Below are the code and all the weights of a small trained network. Each question names an input and a target symbol and asks about switching units off, where a switched-off unit gives its printed mean instead of its output.

import numpy as np


def w(rows, s, z=0):
    codes = np.array(rows[::2]) - 128.0
    scale = np.full(codes.shape[1], s)
    scale[-1] = z or s
    return codes * scale


def f(y):
    return np.maximum(y, 0)


def softmax(a):
    e = np.exp(a - a.max(-1, keepdims=True))
    return e / e.sum(-1, keepdims=True)


def log_softmax(a):
    a = a - a.max(-1, keepdims=True)
    return a - np.log(np.exp(a).sum(-1, keepdims=True))


def net(x, mask):
    ids = ['δζλμξπψω'.index(c) for c in x.split()]
    T = len(ids)
    res = E[ids] + P[:T]
    u = 0
    for l in range(2):
        r = res
        for j in range(2):
            rows = slice(2 * j, 2 * j + 2)
            q, k, v = (r @ M[l][rows].T for M in (Q, K, V))
            z = softmax(np.where(np.tri(T) > 0, q @ k.T / 2**0.5, -1e9)) @ v
            o = O[l][rows]
            res = res + np.where(mask[u + j], z, o[:, -1]) @ o[:, :-1]
        u += 2
        y = f(res @ A[l][:, :-1].T + A[l][:, -1])
        res = res + np.where(mask[u : u + 8], y, B[l][:, -1]) @ B[l][:, :-1]
        u += 8
    return log_softmax(res[-1] @ U[:, :-1].T + U[:, -1])


Q, K, V, O, A, B = {}, {}, {}, {}, {}, {}
E = w([
[143,143,128,111,153,178],'δ',
[156,112,140,98,169,150],'ζ',
[130,127,144,126,180,179],'λ',
[113,108,109,74,133,166],'μ',
[67,124,87,142,133,205],'ξ',
[125,113,199,232,132,44],'π',
[11,63,111,155,107,196],'ψ',
[128,103,117,151,16,86],'ω',
],0.012)
P = w([
[91,187,255,47,178,182],'0',
[164,109,251,113,97,224],'1',
[86,157,213,55,167,157],'2',
[163,99,208,126,99,198],'3',
[83,157,170,76,167,126],'4',
[167,89,165,140,100,169],'5',
[87,152,127,88,174,96],'6',
[167,84,123,153,107,139],'7',
[85,148,84,103,179,67],'8',
[168,72,79,168,108,112],'9',
[87,139,41,114,185,36],'10',
[164,61,35,186,109,83],'11',
[89,136,3,131,182,7],'12',
[160,68,71,186,101,100],'13',
],0.0099)
Q[0] = w([
[134,180,124,125,70,123],'L0H0',
[132,131,35,109,221,245],'L0H0',
[80,33,112,60,119,174],'L0H1',
[198,93,2,158,122,183],'L0H1',
],0.053)
K[0] = w([
[109,118,157,140,180,149],'L0H0',
[94,171,3,122,152,33],'L0H0',
[127,135,115,34,174,136],'L0H1',
[244,74,133,99,117,210],'L0H1',
],0.051)
V[0] = w([
[226,5,197,128,109,115],'L0H0',
[127,249,144,101,74,109],'L0H0',
[65,229,98,46,45,100],'L0H1',
[123,105,116,117,63,208],'L0H1',
],0.0021)
O[0] = w([
[77,141,153,223,44,178,18],'L0H0',
[69,194,124,114,155,164,114],'L0H0',
[2,160,109,14,87,210,66],'L0H1',
[157,136,145,75,103,133,255],'L0H1',
],0.00099,0.00068)
A[0] = w([
[205,128,118,150,158,161,42],'L0N0',
[146,149,85,102,99,167,125],'L0N1',
[158,171,119,122,120,130,41],'L0N2',
[128,135,126,115,85,113,114],'L0N3',
[138,137,122,84,146,120,96],'L0N4',
[90,121,151,105,97,80,135],'L0N5',
[214,252,136,93,114,109,2],'L0N6',
[157,163,88,142,132,189,104],'L0N7',
],0.02,0.0077)
B[0] = w([
[176,54,155,122,225,140,188],'L0N0',
[160,97,153,108,171,97,226],'L0N1',
[145,94,114,125,187,157,128],'L0N2',
[200,167,106,107,154,151,173],'L0N3',
[80,148,163,130,104,134,214],'L0N4',
[178,155,107,157,181,163,252],'L0N5',
[139,46,156,165,7,127,132],'L0N6',
[102,81,149,134,139,110,209],'L0N7',
],0.021,0.0025)
Q[1] = w([
[196,149,156,196,58,92],'L1H0',
[140,71,139,146,115,122],'L1H0',
[104,173,128,134,117,119],'L1H1',
[132,213,113,81,255,154],'L1H1',
],0.051)
K[1] = w([
[115,138,207,95,121,205],'L1H0',
[172,154,162,173,115,121],'L1H0',
[85,134,131,122,112,109],'L1H1',
[121,101,2,133,128,87],'L1H1',
],0.058)
V[1] = w([
[56,54,94,89,147,121],'L1H0',
[81,142,211,223,155,73],'L1H0',
[130,126,70,173,101,254],'L1H1',
[200,175,171,60,115,71],'L1H1',
],0.014)
O[1] = w([
[40,108,234,61,96,195,2],'L1H0',
[20,76,104,201,125,42,130],'L1H0',
[108,36,1,192,202,154,224],'L1H1',
[171,198,70,135,63,25,170],'L1H1',
],0.0064,0.0068)
A[1] = w([
[54,174,68,50,15,212,74],'L1N0',
[101,191,177,78,248,37,2],'L1N1',
[231,58,99,154,46,127,39],'L1N2',
[113,193,134,49,68,71,155],'L1N3',
[145,94,205,196,110,58,124],'L1N4',
[215,56,120,182,92,99,144],'L1N5',
[94,62,155,60,18,163,25],'L1N6',
[116,165,105,197,131,81,149],'L1N7',
],0.014,0.0074)
B[1] = w([
[85,144,217,20,174,52,147],'L1N0',
[189,185,200,195,95,65,155],'L1N1',
[107,63,159,227,187,126,214],'L1N2',
[115,2,32,106,86,213,146],'L1N3',
[82,64,45,97,156,69,169],'L1N4',
[103,203,139,64,46,138,250],'L1N5',
[159,232,83,182,172,89,159],'L1N6',
[161,122,151,93,156,148,201],'L1N7',
],0.017,0.022)
U = w([
[196,53,120,148,204,65,43],'δ',
[178,62,206,3,101,153,164],'ζ',
[88,50,135,105,252,166,70],'λ',
[229,170,17,75,164,171,180],'μ',
[80,164,37,166,162,112,28],'ξ',
[56,120,44,103,68,113,166],'π',
[73,170,135,98,172,125,39],'ψ',
[54,142,122,208,25,133,254],'ω',
],0.0046,0.0066)

Each question gives the input, a string of symbols that net reads in full, and the target symbol t.
The units are the heads (2 rows each of Q, K, V and O) and the neurons (one row each of A and B). Each row of codes is followed by its name. A weight is (code - 128) times the scale printed after its matrix; where a second scale follows, it is the last column's (O, A, B and U).
mask holds one flag per unit, layer by layer, with each layer's heads first. A switched-off unit (its flag False) gives its mean, the last column of its rows in O or B, instead of its output. The means were averaged over made-up inputs and are rounded, as every weight is.
A unit's drop is (log p(t) with every unit on - log p(t) with that unit switched off) / (log p(t) with every unit on - log p(t) with every unit switched off).
The circuit of an input: a set's keep is (log p(t) with only the set's units on - log p(t) with every unit switched off) / (log p(t) with every unit on - log p(t) with every unit switched off). Starting from the 12 units with the biggest drops (on a tie, the unit counted first), units are removed one at a time, each time the one whose removal leaves the highest keep (on an exact tie, the one counted first), for as long as the keep stays at least 0.8.
units of the circuit, in order: the units of the circuit, biggest drop first
k most important neurons: the k neurons with the biggest drops, biggest first
k most important neurons of layer l: the k neurons of layer l with the biggest drops, biggest first
which heads matter: for each layer, one digit per head in row order, 1 if its drop is at least 0.15 and else 0, layers parted by /
input μ μ π, target δ: 4 most important neurons => L1N5, L0N5, L1N1, L0N4
input μ ψ ζ ξ π μ ω μ ζ δ μ μ δ μ, target ω: which heads matter => 00 / 10
input μ ψ ψ ξ π, target λ: which heads matter => 00 / 11
input ψ λ ζ, target λ: units of the circuit, in order => L1N5
input ω ζ μ ζ π π ζ ξ μ δ, target π: units of the circuit, in order => L1N4, L1H0, L1N2
input ξ μ μ ψ μ ζ, target ζ: 2 most important neurons => L1N2, L0N0
input μ δ λ ξ ψ δ ξ λ, target λ: units of the circuit, in order => L1N5, L1H1
input μ ψ ω λ ξ, target μ: 3 most important neurons => L0N5, L1N2, L0N3
input π μ ω μ ω ζ λ ξ ζ ψ ξ ξ μ, target ψ: 2 most important neurons of layer 0 => L0N4, L0N7
input δ μ λ μ λ ψ ξ ψ μ π ψ π μ, target λ: units of the circuit, in order => L0N4, L1H1, L1N5
input ψ λ ζ π ζ μ λ δ λ δ μ ζ, target π: units of the circuit, in order => L1N5, L1N4, L1H0
input ζ μ λ ψ ω ω μ μ ζ ζ π ζ ζ, target δ: 3 most important neurons => L1N5, L1N1, L1N7
input λ ζ ζ μ δ μ ζ δ ψ μ δ ξ, target ξ: 4 most important neurons => L1N6, L0N7, L0N5, L1N5
input ζ ζ μ λ μ μ δ ξ ζ, target ψ: which heads matter => 00 / 11
input μ ζ δ π λ ω δ μ λ ξ δ π λ λ, target π: 2 most important neurons => L1N5, L1N4
input ω ω λ ζ π ψ ζ, target λ: units of the circuit, in order => L0N4, L1H1
input λ ω μ μ δ ξ δ μ π λ ψ, target λ: most important neuron of layer 0 => L0N3
input ξ ζ δ ω μ δ λ λ ω μ ζ λ λ, target ω: 2 most important neurons => L0N0, L0N1
input π ξ δ ψ, target π: 2 most important neurons of layer 1 => L1N4, L1N2
input λ δ ζ π λ ξ, target π: units of the circuit, in order => L1N4, L1H0, L1N2
input δ μ ζ δ ψ ψ, target ψ: 3 most important neurons => L1N0, L1N6, L0N5
input ζ ζ μ μ, target μ: 4 most important neurons => L1N2, L1N6, L0N5, L0N1
input ζ π λ, target δ: 4 most important neurons of layer 1 => L1N5, L1N1, L1N7, L1N4
input ω ψ μ, target μ: most important neuron => L0N4
input π ζ μ, target δ: units of the circuit, in order => L1N5, L1N1
input λ μ λ ω δ μ π λ ζ, target δ: 4 most important neurons => L1N5, L0N4, L1N1, L1N7
